Below are the code and all the weights of a small trained network. Each question names an input and a class and asks about switching units off, where a switched-off unit gives its printed mean instead of its output.

import numpy as np


def w(rows, s, z=0):
    codes = np.array(rows[::2]) - 128.0
    scale = np.full(codes.shape[1], s)
    scale[-1] = z or s
    return codes * scale


def f(y):
    return np.maximum(y, 0)


def log_softmax(a):
    a = a - a.max(-1, keepdims=True)
    return a - np.log(np.exp(a).sum(-1, keepdims=True))


def net(x, mask):
    res = np.array(x, float).reshape(1, 4) / 4 @ E
    y = f(res @ A[0][:, :-1].T + A[0][:, -1])
    res = res + np.where(mask, y, B[0][:, -1]) @ B[0][:, :-1]
    return log_softmax(res[-1] @ U[:, :-1].T + U[:, -1])


A, B = {}, {}
E = w([
[195,190,179,64,236,46,37,145,181],'x0',
[188,115,45,219,175,235,58,228,126],'x1',
[46,203,193,250,74,70,93,208,133],'x2',
[135,126,140,126,108,134,110,118,131],'x3',
],0.013)
A[0] = w([
[84,70,51,188,55,208,166,169,79,228],'neuron 1',
[52,182,171,125,123,60,188,112,94,184],'neuron 2',
[133,123,174,77,119,99,159,79,96,219],'neuron 3',
[197,151,141,81,185,105,89,124,146,89],'neuron 4',
[112,79,97,96,79,195,217,66,63,254],'neuron 5',
[99,124,132,161,31,127,177,93,88,191],'neuron 6',
[126,93,73,151,70,183,152,105,107,71],'neuron 7',
[40,200,213,212,109,117,105,186,151,117],'neuron 8',
[73,203,172,228,93,66,88,178,116,115],'neuron 9',
[181,116,140,66,142,63,173,59,73,227],'neuron 10',
[93,174,202,64,124,50,161,45,117,208],'neuron 11',
[182,187,149,47,205,56,37,137,190,145],'neuron 12',
[42,112,105,210,35,178,188,150,61,227],'neuron 13',
[197,153,70,193,162,248,66,217,126,140],'neuron 14',
[56,167,210,99,111,63,155,80,113,144],'neuron 15',
[107,211,119,198,166,141,38,176,189,64],'neuron 16',
[208,192,198,105,182,62,90,142,181,98],'neuron 17',
[199,113,119,79,207,212,99,109,155,178],'neuron 18',
[56,185,193,211,55,108,171,127,83,193],'neuron 19',
],0.013,0.0082)
B[0] = w([
[198,63,83,189,64,197,96,121,113,241],'neuron 1',
[113,180,138,71,54,117,170,119,190,209],'neuron 2',
[99,93,109,72,147,95,218,109,185,198],'neuron 3',
[110,167,134,100,198,84,89,92,76,195],'neuron 4',
[163,55,91,102,104,212,202,115,214,238],'neuron 5',
[150,126,120,155,78,133,155,100,199,210],'neuron 6',
[158,103,167,175,99,185,122,121,77,182],'neuron 7',
[157,205,182,195,34,48,91,199,112,230],'neuron 8',
[93,200,208,196,53,37,84,193,106,231],'neuron 9',
[91,51,90,78,182,95,177,94,195,214],'neuron 10',
[81,75,140,66,96,49,189,133,193,238],'neuron 11',
[98,138,145,53,183,56,88,62,63,247],'neuron 12',
[204,160,42,193,61,151,130,82,186,253],'neuron 13',
[223,106,142,178,168,195,66,134,10,241],'neuron 14',
[54,191,187,49,70,96,168,85,194,217],'neuron 15',
[157,119,182,186,191,83,142,170,52,200],'neuron 16',
[76,179,185,82,150,58,102,193,91,217],'neuron 17',
[179,135,126,67,206,172,119,62,68,218],'neuron 18',
[161,215,85,164,61,130,178,104,205,236],'neuron 19',
],0.013,0.031)
U = w([
[113,27,22,94,96,184,204,111,217,185],'0',
[86,62,141,73,179,52,156,63,152,200],'1',
[201,28,83,149,140,230,158,77,99,238],'2',
[192,146,100,79,213,156,58,71,63,121],'3',
[120,189,115,198,45,112,199,81,216,17],'4',
[22,192,207,83,75,73,111,183,148,56],'5',
[184,132,72,245,41,143,60,179,100,2],'6',
[135,154,238,240,183,85,81,205,75,19],'7',
],0.012,0.0078)

Each question gives the input, the list of numbers given to net, and the class t.
The units are the neurons (one row each of A and B). Each row of codes is followed by its name. A weight is (code - 128) times the scale printed after its matrix; where a second scale follows, it is the last column's (A, B and U).
mask holds one flag per neuron, in row order. A switched-off neuron (its flag False) gives its mean, the last column of its row in B, instead of its output. The means were averaged over made-up inputs and are rounded, as every weight is.
A unit's drop is (log p(t) with every unit on - log p(t) with that unit switched off) / (log p(t) with every unit on - log p(t) with every unit switched off).
unit that matters most: the unit with the biggest drop
k most important neurons: the k neurons with the biggest drops, biggest first
drop of u: that unit's drop, to one decimal
input [-4,0,-8,6], class 0: unit that matters most -> neuron 14
input [4,-5,0,-8], class 1: 2 most important neurons -> [neuron 9; neuron 8]
input [-7,0,-1,7], class 0: 2 most important neurons -> [neuron 14; neuron 5]
input [6,-7,0,-4], class 1: 2 most important neurons -> [neuron 10; neuron 9]
input [0,1,8,-8], class 6: 2 most important neurons -> [neuron 8; neuron 11]
input [1,-1,-6,4], class 1: 2 most important neurons -> [neuron 13; neuron 1]
input [-8,0,-8,5], class 0: 3 most important neurons -> [neuron 5; neuron 14; neuron 16]
input [1,0,2,-8], class 5: 2 most important neurons -> [neuron 14; neuron 13]
input [-1,1,-1,2], class 2: drop of neuron 9 -> 0.1
input [2,0,-3,-1], class 1: drop of neuron 14 -> 0.4
input [7,0,-2,7], class 1: drop of neuron 14 -> 0.2
